In the rows, 128 means zero.
Here are made-up things, facts about them, and rows of numbers that follow some of those facts. Name the thing behind each unnamed row.

Named rows:
[138  82 125 123 147 122 122 133 137 135  97 134 137 134 139 156 121 135
  93 115 130 166 121  87  87 119 158 153] : z858
[ 99 173 114 108 130 125 117 124 127 119 144 129 115 125 141  94 103 145
 166 169 149  86 142 139 144 121 128 106] : z837
[113 135 148 182 115 139 103 181 113 177 146 123 131  99  93 151  39 161
  81 149  70 135 136 128 139 148 194 185] : z252
[156  93 100  82 122 154 161 118 115 131 184 135 131 121 113 129 153  92
  89 123 155 182 143 211  77  82 162 106] : z357
[122 239  79 132 107 110 109  70 135  82 159  96 171 108 185  98 109  81
 182 137 150 158 196 153 138 149  91 128] : z97
[157  91  98  85 116 155 159 121 113 131 187 136 131 123 113 128 153  92
  89 124 154 185 143 213  77  81 162 106] : z564
[137 106 141 155 123 111  95 150 134 130  94 139 124 146 140 126 133 125
 144 123 142 113 101  57 158 142 131 142] : z383
[127 104 155 146 141 102  90 142 143 121  98 130 131 154 125 115 135 136
 133 126 136 112 116  88 157 142 106 133] : z61
[137  83 140 117 141 127 128 125 128 127 110 118 139 128 126 150 141 140
  80 104 118 160 127 135  90 125 132 149] : z557
[ 99 165 121 127 127 137 125 105 107 128 142 147 108  79 129 107 137 146
 193 154 145  98 147 126 151 117 131  98] : z96
[165  99  80  97  87 164 153 132 106 143 182 136 120 109 134 131 146  77
  89 120 149 190 121 188  87  77 183 128] : z363
[133  80 133 123 148 105 112 128 142 134 100 116 138 139 140 146 134 158
  85 122 134 155 141 113 101 108 137 164] : z668
[160 100  74  98 119 148 156 127 117 145 173 155 127 126 132 136 124  85
 104 137 170 182 131 165  76  79 203 120] : z897
[150 146  97 145 131  76  89  77 158  97 110  85 193 126 191 148 135 105
  96 109 145 221 200 116  97 128 107 192] : z414
[102 177 118 110 126 142 123 124 120 120 150 126 116 116 133  98 114 137
 164 156 138  89 134 153 143 129 125  99] : z677
[108 176 104 126 106 150 154 112 115 133 154 142 111  94 134 122 120 125
 185 128 144  92 109 159 148 146 148  95] : z155
[ 94 162 127  52 157 181 208 107 156 155 152  77  92 148 155  88 124  68
 215 114 119  60 165 120 190 100 109 140] : z495
[154 148 127 156 106 130 166 141 135 140 112 127 128 131 137 164 102 160
 109 132  80 133 133  99 132 135 125 135] : z50

Some facts about the things:
ρ: uses; σ: points at; τ: is of sort
ρ(z101, z690); ρ(z128, z412); ρ(z155, z223); ρ(z174, z71); ρ(z204, z71); ρ(z223, z349)
ρ(z223, z71); ρ(z241, z204); ρ(z241, z844); ρ(z245, z71); ρ(z252, z950); ρ(z252, z174)
ρ(z272, z950); ρ(z272, z690); ρ(z363, z155); ρ(z363, z655); ρ(z381, z96); ρ(z381, z412)
ρ(z383, z155); ρ(z412, z844); ρ(z436, z155); ρ(z436, z921); ρ(z450, z155); ρ(z450, z690)
ρ(z450, z245); ρ(z456, z450); ρ(z50, z436); ρ(z52, z349); ρ(z52, z272); ρ(z575, z982)
ρ(z576, z96); ρ(z583, z96); ρ(z583, z646); ρ(z59, z575); ρ(z604, z59); ρ(z606, z223)
ρ(z606, z944); ρ(z606, z259); ρ(z646, z245); ρ(z655, z690); ρ(z655, z272); ρ(z71, z349)
ρ(z721, z575); ρ(z779, z428); ρ(z779, z921); ρ(z779, z174); ρ(z808, z244); ρ(z840, z223)
ρ(z840, z71); ρ(z844, z349); ρ(z858, z128); ρ(z869, z714); ρ(z87, z204); ρ(z897, z349)
ρ(z905, z721); ρ(z911, z174); ρ(z911, z272); ρ(z96, z259); ρ(z982, z921); ρ(z99, z944)
ρ(z99, z259); σ(z109, z101); σ(z114, z526); σ(z123, z97); σ(z126, z947); σ(z128, z951)
σ(z143, z862); σ(z191, z950); σ(z202, z646); σ(z204, z916); σ(z206, z905); σ(z223, z338)
σ(z229, z570); σ(z231, z311); σ(z244, z914); σ(z245, z858); σ(z247, z564); σ(z252, z731)
σ(z258, z825); σ(z259, z529); σ(z272, z844); σ(z282, z363); σ(z300, z71); σ(z301, z808)
σ(z311, z450); σ(z347, z897); σ(z38, z523); σ(z380, z687); σ(z381, z647); σ(z382, z699)
σ(z383, z61); σ(z400, z357); σ(z412, z126); σ(z414, z821); σ(z428, z272); σ(z429, z768)
σ(z43, z579); σ(z435, z876); σ(z436, z204); σ(z448, z516); σ(z454, z690); σ(z46, z174)
σ(z495, z859); σ(z50, z400); σ(z507, z247); σ(z512, z507); σ(z519, z918); σ(z52, z43)
σ(z523, z620); σ(z544, z428); σ(z55, z96); σ(z553, z631); σ(z557, z991); σ(z568, z840)
σ(z570, z252); σ(z576, z911); σ(z579, z982); σ(z583, z83); σ(z596, z99); σ(z604, z598)
σ(z606, z544); σ(z61, z678); σ(z620, z606); σ(z631, z576); σ(z636, z596); σ(z646, z347)
σ(z655, z448); σ(z668, z512); σ(z677, z79); σ(z678, z736); σ(z687, z893); σ(z698, z383)
σ(z699, z231); σ(z71, z244); σ(z714, z191); σ(z723, z889); σ(z731, z38); σ(z736, z436)
σ(z749, z381); σ(z763, z583); σ(z768, z114); σ(z779, z412); σ(z79, z87); σ(z808, z435)
σ(z821, z123); σ(z825, z495); σ(z83, z677); σ(z837, z46); σ(z844, z196); σ(z849, z155)
σ(z858, z55); σ(z859, z743); σ(z862, z128); σ(z869, z557); σ(z87, z454); σ(z876, z973)
σ(z887, z519); σ(z891, z721); σ(z893, z887); σ(z897, z869); σ(z905, z429); σ(z911, z206)
σ(z914, z259); σ(z916, z109); σ(z918, z723); σ(z921, z456); σ(z931, z50); σ(z944, z165)
σ(z947, z568); σ(z950, z392); σ(z951, z380); σ(z958, z282); σ(z96, z636); σ(z97, z301)
σ(z973, z258); σ(z982, z382); σ(z99, z604); σ(z996, z202); τ(z101, balur); τ(z109, flirir)
τ(z114, stepliskon); τ(z123, stepliskon); τ(z126, flirir); τ(z128, balur); τ(z143, balur); τ(z155, flirir)
τ(z165, balur); τ(z174, balur); τ(z191, debo); τ(z196, flirir); τ(z202, balur); τ(z204, debo)
τ(z206, dradir); τ(z223, debo); τ(z229, debo); τ(z231, dradir); τ(z241, flirir); τ(z244, balur)
τ(z245, balur); τ(z247, stepliskon); τ(z252, debo); τ(z258, debo); τ(z259, balur); τ(z272, balur)
τ(z282, balur); τ(z300, balur); τ(z301, dradir); τ(z311, balur); τ(z338, balur); τ(z347, flirir)
τ(z349, stepliskon); τ(z357, stepliskon); τ(z363, stepliskon); τ(z38, debo); τ(z380, debo); τ(z381, balur)
τ(z382, stepliskon); τ(z383, balur); τ(z392, debo); τ(z400, balur); τ(z412, flirir); τ(z414, dradir)
τ(z428, flirir); τ(z429, stepliskon); τ(z43, debo); τ(z435, dradir); τ(z436, stepliskon); τ(z448, dradir)
τ(z450, dradir); τ(z454, balur); τ(z456, balur); τ(z46, flirir); τ(z495, flirir); τ(z50, debo)
τ(z507, stepliskon); τ(z512, debo); τ(z516, dradir); τ(z519, dradir); τ(z52, flirir); τ(z523, balur)
τ(z526, flirir); τ(z529, balur); τ(z544, dradir); τ(z55, balur); τ(z553, balur); τ(z557, dradir)
τ(z564, stepliskon); τ(z568, debo); τ(z570, flirir); τ(z575, balur); τ(z576, balur); τ(z579, balur)
τ(z583, debo); τ(z59, stepliskon); τ(z596, dradir); τ(z598, flirir); τ(z604, dradir); τ(z606, flirir)
τ(z61, balur); τ(z620, debo); τ(z631, balur); τ(z636, dradir); τ(z646, balur); τ(z647, flirir)
τ(z655, flirir); τ(z668, dradir); τ(z677, flirir); τ(z678, stepliskon); τ(z687, stepliskon); τ(z690, debo)
τ(z698, flirir); τ(z699, balur); τ(z71, debo); τ(z714, dradir); τ(z721, flirir); τ(z723, dradir)
τ(z731, flirir); τ(z736, dradir); τ(z743, balur); τ(z749, balur); τ(z763, balur); τ(z768, flirir)
τ(z779, flirir); τ(z79, flirir); τ(z808, debo); τ(z821, balur); τ(z825, flirir); τ(z83, balur)
τ(z837, flirir); τ(z840, balur); τ(z844, flirir); τ(z849, stepliskon); τ(z858, dradir); τ(z859, stepliskon)
τ(z862, balur); τ(z869, debo); τ(z87, flirir); τ(z876, flirir); τ(z887, dradir); τ(z889, flirir)
τ(z891, dradir); τ(z893, balur); τ(z897, stepliskon); τ(z905, flirir); τ(z911, debo); τ(z914, balur)
τ(z916, flirir); τ(z918, stepliskon); τ(z921, balur); τ(z931, dradir); τ(z944, balur); τ(z947, flirir)
τ(z950, balur); τ(z951, flirir); τ(z958, stepliskon); τ(z96, flirir); τ(z97, flirir); τ(z973, debo)
τ(z982, flirir); τ(z99, flirir); τ(z991, debo); τ(z996, debo)

Which thing is each row?
No name comes twice in this set of rows, the named rows included.
[146 178 118 173 115  81  76  86 146  82 115  93 192 136 169 120 140  65
 145  98 147 185 179 101 146 172  69 164] -> z821
[140 128 145 148 122 143 121 138 116 127 108 142 132 130 117 130 133  85
 140  88 120 126  87  76 138 170 128 129] -> z840
[113 154 104  94 100 146 150 121 108  81 116 172  87 126 128 111 169 162
 159 155 125  87  50 163  98 131  85  19] -> z196
[109 133 121 167  98 129 157 120 144 149 124 121 116 102 110 168 134 144
 123 108  58 147  96 168 140 146 120 146] -> z690
[112 124 126  76 104 173 116 159 145  88 169 162 124  79 127 107 104 153
 197 119 106 127 143 175 172 150 144  34] -> z889
[127  93 120 154  87  98 103 140 130 101  69 166  93 151 131 135 204 146
 132 120 122 114   6 102 133 141  76  92] -> z272
[126 121 148 154  97 150 107 139 105 124 123 117 127 115 112 124 155  82
 121  79 102 131  68 128 151 172 107 150] -> z101
[119 158 133 165 139 114 156 121 115 145 107 118 117 146 105 152 114 158
  83 155  79 116 116 124  96 129 101 152] -> z380
[184  99  91 100  94 144 171 127 109 147 181 146 128 122 141 143 138 115
  88 135 179 165 137 180  91  77 185 118] -> z436
[123 108 134 169 139  90  89 135 147 141  90 144 125 147 133 133 121 128
 153 131 155 109 103  65 160 142 142 150] -> z245
[135  85 140 116 140 137 137 123 126 126 114 118 139 123 122 156 146 133
  81  92 110 161 126 143  91 128 130 145] -> z516
[111 181 125 103 114 166 144 121 106 113 160 128 117 100 119 103 120 120
 161 129 123  95 122 176 132 147 119  87] -> z598

Now the same things, written a new way:
Known rows:
[113 198 127  88 146 117 127 113 114 117 135 190  95 131  84 126  70  90
 160 193 142 166 135 150  91 123  73 101 154] : z905
[116 182 130  73 134 127 136 100 115  98 131 114 126 152 115 150 101 118
 130 165  98 101 117 164  99  85 103 126 121] : z544
[121 182 138  65 135 121 121 123  78 120 132 172  96 141  75 165  85 102
 151 187 154 105 129 142  76 111 103 105 119] : z428
[123 178 132 127 139 136 141  91 136 102 123 123 137 156 146 116 115 111
 120 157  45 104 131 147 115  77  76 127 124] : z38
[124 191 137  74 131 127 128 104 109 124 105 165  92 142  87 152  78  82
 152 183 138 139 143 136  92 129  78 110 131] : z46
[108 170 135  92 137 136 134  95 140 104 128 140 132 162 141 127 115 157
 124 153  57 101 127 159 109  96  79 143 115] : z223
[100 190 138  72 134 153 134  80 153  97 121 100 121 139 165 114 108 176
 131 172  71 132 135 150 111 105  70 158 103] : z973
[109 186 124  97 130 135 133 110 138  91  88 156 116 148 133 166 122 173
 131 156  66 105 118 137 115 107  79 122 132] : z553
[136 183 132 120 135 125 132 105 112 132  98 177  94 138  81 135  84  36
 149 173 111 137 153 118  98 116  64  98 142] : z570
[113 198 122  96 137 125 139  97 172  94 110 133 125 143 141 153 115 184
 125 161  80  79 139 126 109 115  93  95 127] : z862
[115 187 137  90 138 138 138  86 135  98 127 101 137 159 157 122 110 141
 129 173  65 114 127 160 108  86  87 133 112] : z392
[114 197 128  95 133 132 134 102 141  94  91 128 126 151 147 153 121 166
 144 175  70 118 125 137 110 101  88 109 124] : z454
[113 195 128  94 133 134 134 104 139  94  90 133 125 150 146 153 121 166
 142 172  70 117 125 139 111 104  86 111 124] : z400
[113 182 133 100 132 135 123 108 152 108 104 146 121 152 164 170 135 166
 151 179  68 108 130 148 107  96  90 109 120] : z259
[135 178 149  47 139 128 145 114 101 108 138  87  87 115 162 124 110 167
 139  76  65 113 132 175  99  95  64 119 130] : z714
[104 183 126  90 131 130 135 108 134  96  90 156 126 155 111 141 123 188
 144 159  59 118 122 134 109 108  84 115 125] : z383
[123 178 135  67 129 123 127  98 132 134 109 174  88 148  81 161  84  81
 159 185 131 144 142 148  93 132  84 110 139] : z412
[125 190 136  74 132 127 128 103 106 124 106 165  91 141  85 153  77  82
 153 185 138 138 142 135  91 129  78 111 132] : z677

Which thing is each row?
No name comes twice in this set of rows, the named rows included.
[112 177 136  91 137 134 138  86 144 104 127 118 139 166 142 119 114 149
 133 164  56 112 130 162 107  90  88 133 112] -> z204
[107 176 126  91 129 130 130 103 165 106  99 151 119 155 133 166 131 175
 147 168  58 122 121 152 112 106  90 116 136] -> z576
[119 178 137  71 132 124 126 109 101 128 104 191  92 146  66 143  79 100
 153 168 133 130 144 129  89 134  73 114 127] -> z655
[114 184 137  81 137 130 132  93 124 111 123 112 133 156 125 114 105 122
 150 171  83 124 139 155  98  92  90 119 106] -> z450
[106 190 128 104 137 133 125 117 130  95 103 164 123 145 147 151 125 178
 141 166  71 104 125 135 108 102  76 114 121] -> z921
[106 172 135  91 137 134 137  94 132 100 125 134 138 165 122 112 112 163
 128 152  54 109 124 155 108  95  83 140 114] -> z911
[114 194 128 100 131 134 134 106 131  94  90 132 125 153 142 155 123 159
 143 174  66 119 121 141 111  98  88 112 127] -> z893
[113 198 141  50 131 137 123  95 123 124  98 160  84 136 105 142  75 109
 161 187 146 159 152 134  94 148  62 125 120] -> z876
[133 180 151  48 142 128 157 102 119 101 144  61 107 133 167 101 115 194
 139  88  36 130 125 185 102  89  73 120 130] -> z869
[109 184 129  93 132 132 130 106 148 103  97 146 124 155 141 158 130 172
 147 169  64 113 127 143 109 101  88 111 123] -> z646
[121 191 125 120 134 132 137 106 138  96  91 136 127 150 137 151 125 143
 139 169  58 110 125 133 111  91  86 101 130] -> z523
[105 192 141  60 134 139 127  84 135 104 108 132 117 155 156 127  93 143
 143 162  97 132 141 163 111 118  63 142 109] -> z435

